[  98   25 -175  119 -354   68   18  319  109  101 -156   69   97 -157
  290  350  190 -392   27 -599  363   39  446 -628 -228   -8   91  108
 -386  -28  -71 -267  -76]  R
[ 124 -315 -238  342  455  380 -167  185 -112  261  227 -135   63 -348
 -212 -534   82 -422  133 -139   32  371  -87 -503   -2  235  581  563
 -258 -379 -344 -188   46]  A
[-235 -407 -161  236  -98  810   99  125 -257   26 -442  297    5 -447
 -128 -463  194 -388 -320  505  107  433  107 -854   51   15  206  672
 -150 -616  136  -92   -1]  Z
[ -49 -126  -87  -43  -35 -163  238 -219 -352  172  103 -198   28  498
    5 -364   15  446  -62  162 -540  249 -329   69 -507 -153 -401 -421
 -199 -179   26 -459  134]  A
[ 126 -149 -313  387  526  456   24  219  108   64  -22   49  -87 -471
 -136 -496  380 -292  -45 -150   25  536 -133 -715 -159  257  449  445
   72  -53 -456 -109   90]  R
[-224  -69 -180  -25 -199 -216  134   44 -374  340   10 -270   80  332
  -23 -694  -93  368  117  192 -558  405 -179   22 -402  -66 -280  -30
 -400 -404  418 -391   37]  U
[-265 -321 -240  397  118  881  181    6 -300  174 -607  277  -17 -542
 -118 -573  327 -468 -444  562  -46  669   16 -893 -127  -32  104  582
  -88 -725    7 -126  -67]  T
[-193 -423 -192  266  -94  864  151  121 -251   77 -498  307   10 -486
 -151 -481  212 -394 -334  489   80  456   73 -899    6   34  193  689
 -220 -587  106 -122   18]  U
[-198 -371 -212  246 -181  806  101  110 -233   69 -409  260    0 -399
 -137 -375  151 -311 -273  496   50  483   75 -784   63   12  183  679
 -146 -637  155  -87   37]  C
[ -42  -94  -69  -92 -193 -238  258 -181 -354  302   63 -225   68  512
   43 -447  -49  503  -21  147 -541  209 -336  126 -546 -157 -433 -415
 -308 -194  125 -463  148]  Z
[-134  -54  -19 -109 -216 -226  282  121 -241  570   95 -412    0  412
 -139 -650 -204  456  283  119 -565  235 -354  154 -428 -191 -389 -117
 -598 -259  350 -430  164]  A
[ 260 -268 -209  321  485  356 -177   26   61   60  221  -63    7 -259
 -168 -425   81 -318   73  -77   54  218 -136 -361   51  219  444  485
  -74 -236 -430 -207   88]  W
[ -39   70  -66  274  -35 -187   22 -287 -113 -245  283 -317  -47 -386
 -204 -182 -353  -48  250  555  -91   26 -624  213  328 -340   75  362
 -244  214  239  281 -113]  T
[ 121   28 -152  110 -271   38   -7  323   63   77 -173   49   73 -253
  284  420  251 -433  -96 -629  414   37  433 -649 -281  -21   99  102
 -295   36 -189 -263 -184]  W
[-129  -82  -59 -133 -194 -227  325   97 -254  543  158 -359  -27  510
  -84 -607 -184  504  291  131 -601  173 -355  129 -445 -167 -415 -220
 -460 -314  294 -473  230]  C
[ 257 -267 -179  292  457  405 -157  103   35  121  223  -56   -1 -312
 -167 -419  114 -362   23 -113  108  242 -147 -423   27  244  443  435
 -115 -292 -425 -270  108]  A
[ -75 -162 -302  189 -558   52  -18  351  -78   32  -46  -68  -79 -157
  249  227  243 -405  149 -610   69  149  381 -755 -313  -62  244   20
 -507 -202   -2 -364   24]  L
[ 115  -73  -33  248  433  181 -244  182   80   82   81    5   34 -477
 -103 -553   -4 -373   31 -157  203  318 -197 -373   52  282  482  624
  -47  -34 -427  -34  -66]  W
[ -66   45 -239  409 -197 -110  -47  -51 -152   26  307 -359   -2 -476
 -224 -287 -531  -59  487  591 -174  193 -464  266  283 -362  108  600
 -572  105  448  370  -63]  T
[ -53   63 -280  390 -247  -79   32  -70 -178  -34  245 -368  -43 -498
 -254 -287 -471  -44  421  598 -217  231 -475  247  302 -389   79  636
 -529   -6  453  231 -156]  C
[ 114  -45  -28  274  401  202 -132  151   70  -38  119  -43   19 -497
  -66 -510    9 -370   69 -113  256  290 -311 -394  100  337  618  613
   11   24 -423   -2  -56]  U
[-224 -354 -190  389   95  896  155  -51 -273  197 -580  297    3 -511
 -192 -511  247 -490 -434  592  -18  617   -9 -818  -40  -85   55  611
 -182 -688   55 -143  -34]  W
[ 220 -207 -222  303  482  397  -53  111    0  172  193  -72    3 -297
 -183 -466  100 -332   99 -134   42  300 -183 -436  -52  144  471  544
 -131 -221 -458 -273   58]  R
[-120   69 -124  217 -100 -151  -71 -256 -135 -352  248 -203  -97 -384
 -158 -311 -355  -65  282  592 -179   23 -586  226  346 -378   30  389
 -234  135  334  171 -134]  T
[  47  -35 -233  243 -224 -173  -21 -188 -131 -342  247 -174 -114 -465
 -171 -113 -281 -151  238  602 -212   85 -577  160  127 -500  -75  452
 -430  235  368  121 -210]  U
[   5   52  -49  242   38 -188 -145 -377  -34 -529  347 -210 -113 -320
 -170 -202 -354  -67  266  641 -124 -135 -674  348  374 -375   17  335
 -177  291  200  206 -134]  W
[ -81 -138 -148  -66 -107 -206  208 -109 -388  232   57 -198   58  513
   -6 -492  -28  515   -4  177 -611  279 -308   22 -530 -150 -374 -340
 -324 -230  188 -412  169]  C
[ -28  -77 -183  134 -612   98  168  521  -86  465 -109 -143  -32 -247
  241  346  148 -484  148 -588  298  153  387 -594 -314  -80  257   83
 -716 -299  140 -208   18]  C
[ 156 -235 -328  371  526  481  -29  202  103   62   84   47  -30 -441
 -167 -527  316 -334   32 -169   32  471 -110 -753  -97  316  497  592
   41 -156 -498 -225   68]  C
[-260 -431 -146  346   45  830  237  -43 -299   82 -591  338   32 -659
 -141 -459  253 -522 -483  571  109  519  137 -822  -82   71   87  676
 -262 -623   94  -86  -74]  C
[ -54   21 -128  196 -139 -181  -90 -286 -120 -274  288 -271  -39 -352
 -204 -311 -473  -36  365  606 -208  -34 -587  277  389 -360   -3  481
 -314  138  334  186 -129]  U
[-208 -424 -193  429   43  830  167   24 -299  -16 -532  284   33 -649
 -222 -437  205 -457 -457  591   87  514  157 -806   -4   65   80  746
 -278 -526  102  -87 -130]  A
[  62 -137  -82  223  357  197 -245  193   71   82  184  -34   75 -425
 -167 -584  -25 -381  157 -111  130  355 -252 -453  112  292  556  692
  -97 -106 -277  -38   11]  L
[  93  -13  -90  323  397  235 -162  232   37  166   27  -81   27 -438
 -117 -611  -28 -328   88 -137  115  483 -313 -436   15  273  582  649
 -112  -51 -377   13   -2]  U
[ 203 -300 -232  291  433  350 -189  155   17   64  302  -84  -23 -216
 -200 -480  106 -320  170  -77  -12  247 -162 -428   32  204  539  509
 -135 -295 -330 -240  114]  U
[ 134   10 -161  108 -292   79   61  371   72  119  -83   36   46 -244
  220  380  205 -441   -2 -621  383    5  366 -632 -293  -25  121  193
 -428    8 -188 -338 -138]  C
[  70  -61 -312  293 -307 -114  -51 -279 -144 -360  190 -148  -85 -656
 -189  -95 -255 -228  158  621 -184  174 -515  132  141 -471  -59  668
 -377  227  322  123 -329]  U
[ 109   40 -173  150 -278   39    2  323   92  -38 -129   20   15 -315
  268  391  255 -423  -30 -601  394  -12  358 -645 -240   -7  152  101
 -341  135 -172 -208 -129]  R
[-217  -77 -162   16 -115 -188  107  107 -395  502  -21 -324  141  285
 -147 -803 -146  376   85  227 -599  486 -193   12 -440  -49 -305   34
 -560 -475  402 -355   58]  Z
[ 119  -77 -158  284  398  205 -259  163   83  -87   62  -39   22 -459
  -70 -580   28 -282   81 -113  114  413 -241 -441  115  323  578  611
   55   -3 -360   72  -39]  A
[ 127   10 -180  174 -267   75   33  361   97   21 -183   99   38 -362
  305  375  332 -495  -69 -625  427   53  451 -694 -342   -4  148  196
 -308  103 -203 -279 -244]  T
[-180 -401 -190  269 -137  865  116  132 -213   84 -414  249  -45 -463
 -139 -451  177 -330 -249  505   56  499   96 -784   37  -10  200  756
 -127 -624   65 -152   -6]  U
[ -97  -80 -104   -7  -82 -205  251 -212 -334  261   50 -201   38  471
   23 -458   11  479    3  171 -581  269 -354   35 -529 -221 -408 -417
 -264 -136  101 -385  165]  T
[  47 -149 -306  136 -503   97   60  322  -40  191 -105  -36   35 -141
  196  271  186 -390   71 -559  129  109  346 -703 -298  -22  149   25
 -551 -200   18 -297   58]  L
[  99 -202 -321  386  483  455  -34  239  103  125  -27   34  -30 -453
 -154 -484  386 -354   13 -197    6  571  -20 -738 -175  263  558  550
   28 -160 -411  -79   43]  T
[-301 -443 -163  404   82  824  270   24 -317   36 -487  355   36 -557
 -148 -403  236 -545 -365  577  120  591   83 -868  -39   39  183  687
 -230 -500  123  -36  -71]  W
[  53  -75  -44  266  358  191 -251  203  -17  161  137 -117   80 -421
 -176 -528  -54 -349   43 -128  165  433 -280 -421   67  310  622  653
 -163 -137 -354   60   30]  T
[-270 -419 -195  340    0  876  247  -14 -247  -13 -533  391   28 -645
 -139 -464  248 -516 -394  600  111  524  164 -791    7   81  101  759
 -160 -596  104 -123 -125]  L
[-197 -160 -325   58 -568   81  -87  391 -133   89 -139  -68   20 -223
  223   44  210 -458  156 -600   66  193  385 -847 -288    0  279  140
 -631 -306  137 -321   12]  A
[   1  -15 -297  225 -310 -156 -108 -153 -156 -393  250  -87  -90 -529
 -209 -156 -277 -161  198  623 -237  161 -544  137  196 -461  -49  566
 -359  114  417  104 -275]  C
[  35  -71 -131  279  317  263 -123  228   12  187  105  -75   67 -426
 -130 -579  -67 -351  191 -119  128  458 -236 -466   82  248  617  726
 -123 -137 -270  -13   15]  U
[ -73   -1 -218  232 -677   75  106  530  -91  507 -123 -215   15 -392
  214  283   95 -512  191 -579  307  259  360 -634 -259 -104  307  196
 -787 -278  178 -142  -26]  T
[  89  -43 -202  211 -310 -136  -60 -222  -66 -276  238 -180  -90 -517
 -220 -115 -284 -182  203  587 -154   91 -547  187  205 -453  -85  573
 -429  154  397   62 -223]  U
[-165 -358 -201  365   98  896  129  -65 -240  149 -672  324   55 -485
 -125 -618  300 -480 -476  619  -32  561   12 -832 -102  -50   12  577
 -230 -744  106 -176  -53]  L
[ -71   36 -264  402 -217  -92  -23  -74 -246    6  317 -422  -87 -486
 -276 -304 -449    5  376  626 -260  235 -508  277  247 -437   35  537
 -548    3  365  229 -119]  T
[ -70 -122 -126  -37 -158 -211  199 -220 -355  281  103 -309   -5  506
   15 -436  -55  519   15  162 -617  275 -333  151 -487 -153 -382 -392
 -275 -253   91 -401  208]  T
[ 154  -87  -60  239  417  198 -154  207   42   94   71  -82   70 -408
 -159 -524   14 -307  -40 -146  209  403 -275 -474    9  323  539  657
  -83  -63 -408  -32  -22]  W
[  53   48 -209  334 -192 -162  -52 -199  -94 -361  185 -157 -117 -558
 -170 -146 -235 -192  124  582 -112  117 -593  176  179 -400    2  460
 -381  269  364  213 -218]  T
[ -53    7 -183  196 -625   72   97  535  -23  458  -78 -210  -14 -258
  279  302  113 -500  256 -616  302  190  380 -577 -287  -85  304  121
 -685 -282  126 -193   -1]  L
[ 164 -180 -315  376  516  437  -81  172   79  -34   26  -28  -47 -405
 -157 -563  320 -237  -43  -85   -4  456 -127 -661 -111  257  445  485
  -18 -176 -417 -194   83]  R
[  29  -48 -125  270  349  243 -163  291    3  246   34  -90   51 -540
 -125 -688   10 -366  101 -169  135  519 -215 -516   27  280  594  718
 -109 -180 -358  -18  -58]  Z
[ -97  -79 -297  217 -710  108   15  605 -136  332 -113 -192  -57 -358
  287  245  148 -539  189 -570  297  237  409 -675 -270   -5  373  227
 -765 -284  219 -143  -17]  R
[ 188 -179 -347  388  554  393  -14  254   75   -6   35    3  -68 -397
 -167 -480  344 -264  -22 -122  -21  503 -187 -712 -188  230  492  497
    1  -45 -410 -103   60]  C
